Here is a tiny trained network, its code and every weight. The questions are about switching its units off for an input and a target symbol, where a switched-off unit gives its printed mean instead of its output.

import numpy as np


def w(rows, s, z=0):
    codes = np.array(rows[::2]) - 128.0
    scale = np.full(codes.shape[1], s)
    scale[-1] = z or s
    return codes * scale


def softmax(a):
    e = np.exp(a - a.max(-1, keepdims=True))
    return e / e.sum(-1, keepdims=True)


def log_softmax(a):
    a = a - a.max(-1, keepdims=True)
    return a - np.log(np.exp(a).sum(-1, keepdims=True))


def net(x, mask):
    ids = ['ΓΔΩαβελμπστφψ'.index(c) for c in x.split()]
    T = len(ids)
    res = E[ids] + P[:T]
    u = 0
    for l in range(2):
        r = res
        for j in range(3):
            rows = slice(4 * j, 4 * j + 4)
            q, k, v = (r @ M[l][rows].T for M in (Q, K, V))
            z = softmax(np.where(np.tri(T) > 0, q @ k.T / 4**0.5, -1e9)) @ v
            o = O[l][rows]
            res = res + np.where(mask[u + j], z, o[:, -1]) @ o[:, :-1]
        u += 3
    return log_softmax(res[-1] @ U[:, :-1].T + U[:, -1])


Q, K, V, O = {}, {}, {}, {}
E = w([
[34,189,123],'Γ',
[150,128,120],'Δ',
[123,108,114],'Ω',
[102,242,168],'α',
[233,146,142],'β',
[114,130,113],'ε',
[108,60,99],'λ',
[107,250,180],'μ',
[179,88,116],'π',
[158,109,119],'σ',
[119,102,119],'τ',
[147,183,147],'φ',
[115,44,90],'ψ',
],0.016)
P = w([
[130,122,213],'0',
[144,86,50],'1',
[64,103,182],'2',
[192,138,155],'3',
[164,202,82],'4',
[50,76,163],'5',
[215,123,161],'6',
[159,161,44],'7',
[46,95,161],'8',
[251,124,167],'9',
[166,192,64],'10',
],0.014)
Q[0] = w([
[36,161,122],'L0H0',
[116,160,41],'L0H0',
[65,157,62],'L0H0',
[122,119,126],'L0H0',
[83,143,92],'L0H1',
[138,51,222],'L0H1',
[144,133,103],'L0H1',
[159,130,6],'L0H1',
[70,54,88],'L0H2',
[181,188,69],'L0H2',
[180,86,184],'L0H2',
[40,235,118],'L0H2',
],0.012)
K[0] = w([
[123,141,84],'L0H0',
[172,152,98],'L0H0',
[115,147,97],'L0H0',
[122,124,126],'L0H0',
[117,101,59],'L0H1',
[28,154,87],'L0H1',
[176,101,103],'L0H1',
[156,166,4],'L0H1',
[46,106,35],'L0H2',
[133,152,109],'L0H2',
[152,50,150],'L0H2',
[23,187,109],'L0H2',
],0.013)
V[0] = w([
[172,208,70],'L0H0',
[113,125,221],'L0H0',
[195,164,86],'L0H0',
[135,104,164],'L0H0',
[151,196,101],'L0H1',
[158,100,94],'L0H1',
[108,163,163],'L0H1',
[251,151,126],'L0H1',
[111,113,75],'L0H2',
[84,104,86],'L0H2',
[232,94,108],'L0H2',
[85,106,54],'L0H2',
],0.011)
O[0] = w([
[2,62,159,141],'L0H0',
[238,252,29,128],'L0H0',
[9,105,100,98],'L0H0',
[144,115,136,106],'L0H0',
[71,211,127,110],'L0H1',
[144,26,141,97],'L0H1',
[115,103,122,153],'L0H1',
[113,108,33,49],'L0H1',
[117,181,120,124],'L0H2',
[185,194,123,145],'L0H2',
[19,188,141,2],'L0H2',
[134,154,193,140],'L0H2',
],0.006,0.0062)
Q[1] = w([
[154,147,104],'L1H0',
[206,109,110],'L1H0',
[66,79,149],'L1H0',
[99,161,251],'L1H0',
[125,155,130],'L1H1',
[146,190,89],'L1H1',
[96,172,164],'L1H1',
[144,118,86],'L1H1',
[99,185,107],'L1H2',
[89,109,53],'L1H2',
[118,63,160],'L1H2',
[151,114,49],'L1H2',
],0.017)
K[1] = w([
[131,124,123],'L1H0',
[247,84,109],'L1H0',
[65,120,166],'L1H0',
[115,171,234],'L1H0',
[133,199,137],'L1H1',
[224,131,115],'L1H1',
[150,124,151],'L1H1',
[177,137,89],'L1H1',
[171,89,62],'L1H2',
[88,152,199],'L1H2',
[126,183,140],'L1H2',
[61,98,116],'L1H2',
],0.012)
V[1] = w([
[79,127,94],'L1H0',
[87,66,120],'L1H0',
[169,2,141],'L1H0',
[235,35,96],'L1H0',
[153,177,80],'L1H1',
[117,164,98],'L1H1',
[119,183,163],'L1H1',
[120,126,123],'L1H1',
[163,128,59],'L1H2',
[155,109,125],'L1H2',
[143,107,170],'L1H2',
[105,82,66],'L1H2',
],0.013)
O[1] = w([
[134,143,82,39],'L1H0',
[112,237,115,33],'L1H0',
[138,197,207,120],'L1H0',
[160,254,178,193],'L1H0',
[104,36,182,159],'L1H1',
[122,40,57,103],'L1H1',
[139,70,152,190],'L1H1',
[106,121,104,107],'L1H1',
[114,131,75,156],'L1H2',
[115,41,80,172],'L1H2',
[117,70,157,176],'L1H2',
[159,31,122,2],'L1H2',
],0.0056,0.0058)
U = w([
[172,2,235,182],'Γ',
[77,82,196,240],'Δ',
[55,146,180,206],'Ω',
[212,60,105,24],'α',
[161,163,69,209],'β',
[151,149,95,138],'ε',
[180,168,134,111],'λ',
[179,68,111,61],'μ',
[164,140,117,31],'π',
[154,141,92,131],'σ',
[180,130,123,18],'τ',
[176,153,26,169],'φ',
[158,179,134,2],'ψ',
],0.0086,0.0032)

Each question gives the input, a string of symbols that net reads in full, and the target symbol t.
The units are the heads (4 rows each of Q, K, V and O). Each row of codes is followed by its name. A weight is (code - 128) times the scale printed after its matrix; where a second scale follows, it is the last column's (O and U).
mask holds one flag per head, layer by layer. A switched-off head (its flag False) gives its mean, the last column of its rows in O, instead of its output. The means were averaged over made-up inputs and are rounded, as every weight is.
A unit's drop is (log p(t) with every unit on - log p(t) with that unit switched off) / (log p(t) with every unit on - log p(t) with every unit switched off).
The circuit of an input: a set's keep is (log p(t) with only the set's units on - log p(t) with every unit switched off) / (log p(t) with every unit on - log p(t) with every unit switched off). Starting from all 6 units, units are removed one at a time, each time the one whose removal leaves the highest keep (on an exact tie, the one counted first), for as long as the keep stays at least 0.8.
units of the circuit, in order: the units of the circuit, biggest drop first
most important unit: the unit with the biggest drop
which heads matter: for each layer, one digit per head in row order, 1 if its drop is at least 0.15 and else 0, layers parted by /
drop when u is switched off: that unit's drop, to one decimal
input λ ψ Γ λ ε ψ λ β ε Δ, target λ: which heads matter : 111 / 100
input λ Γ μ Γ Γ λ σ, target λ: units of the circuit, in order : [L1H0]
input Γ Γ μ, target Γ: which heads matter : 010 / 110
input λ Γ Γ Δ τ ψ λ λ Γ Ω, target λ: which heads matter : 110 / 100
input Δ β φ Γ Γ, target φ: which heads matter : 010 / 100
input Γ Γ α μ Γ Ω τ α Γ α, target Γ: which heads matter : 110 / 110
input β α Γ τ Γ, target φ: which heads matter : 011 / 100
input β λ λ β τ, target φ: which heads matter : 011 / 100
input Γ Γ λ Γ Γ, target Δ: units of the circuit, in order : [L0H0, L1H0]
input Γ ε α Γ, target Γ: units of the circuit, in order : [L1H0, L0H0, L1H1]
input λ Γ λ λ Γ Γ Γ, target λ: which heads matter : 110 / 100
input λ Ω Γ Γ Γ Γ Γ, target λ: which heads matter : 111 / 100
input Γ λ Γ α β Ω Γ π φ, target Γ: units of the circuit, in order : [L1H0, L0H1]
input λ λ α, target Γ: most important unit : L1H0
input λ ψ Γ ψ, target λ: which heads matter : 110 / 100
input λ Γ Γ α β Γ π λ σ π β, target φ: which heads matter : 111 / 100
input λ λ π, target λ: units of the circuit, in order : [L1H0, L0H0]
input β λ β Γ α, target φ: units of the circuit, in order : [L0H1, L1H0, L0H0]
input β Γ Γ β α, target φ: units of the circuit, in order : [L0H1, L1H0]
input ψ β ψ β Γ μ λ Γ Γ λ β, target φ: most important unit : L0H2
input Γ λ ψ μ τ Γ λ Γ λ, target Ω: which heads matter : 111 / 011
input λ λ σ α ψ Γ Γ ψ β β, target λ: which heads matter : 111 / 100
input λ φ α ψ λ Γ λ, target λ: which heads matter : 110 / 100
input Γ Γ α Γ, target Γ: drop when L1H1 is switched off : 0.3
input Ω λ λ Γ λ β λ λ λ, target Ω: drop when L1H2 is switched off : 0.0
input λ Γ μ Γ μ φ ψ, target λ: drop when L1H2 is switched off : 0.0
input Γ Γ Γ μ, target Γ: drop when L0H1 is switched off : 0.1
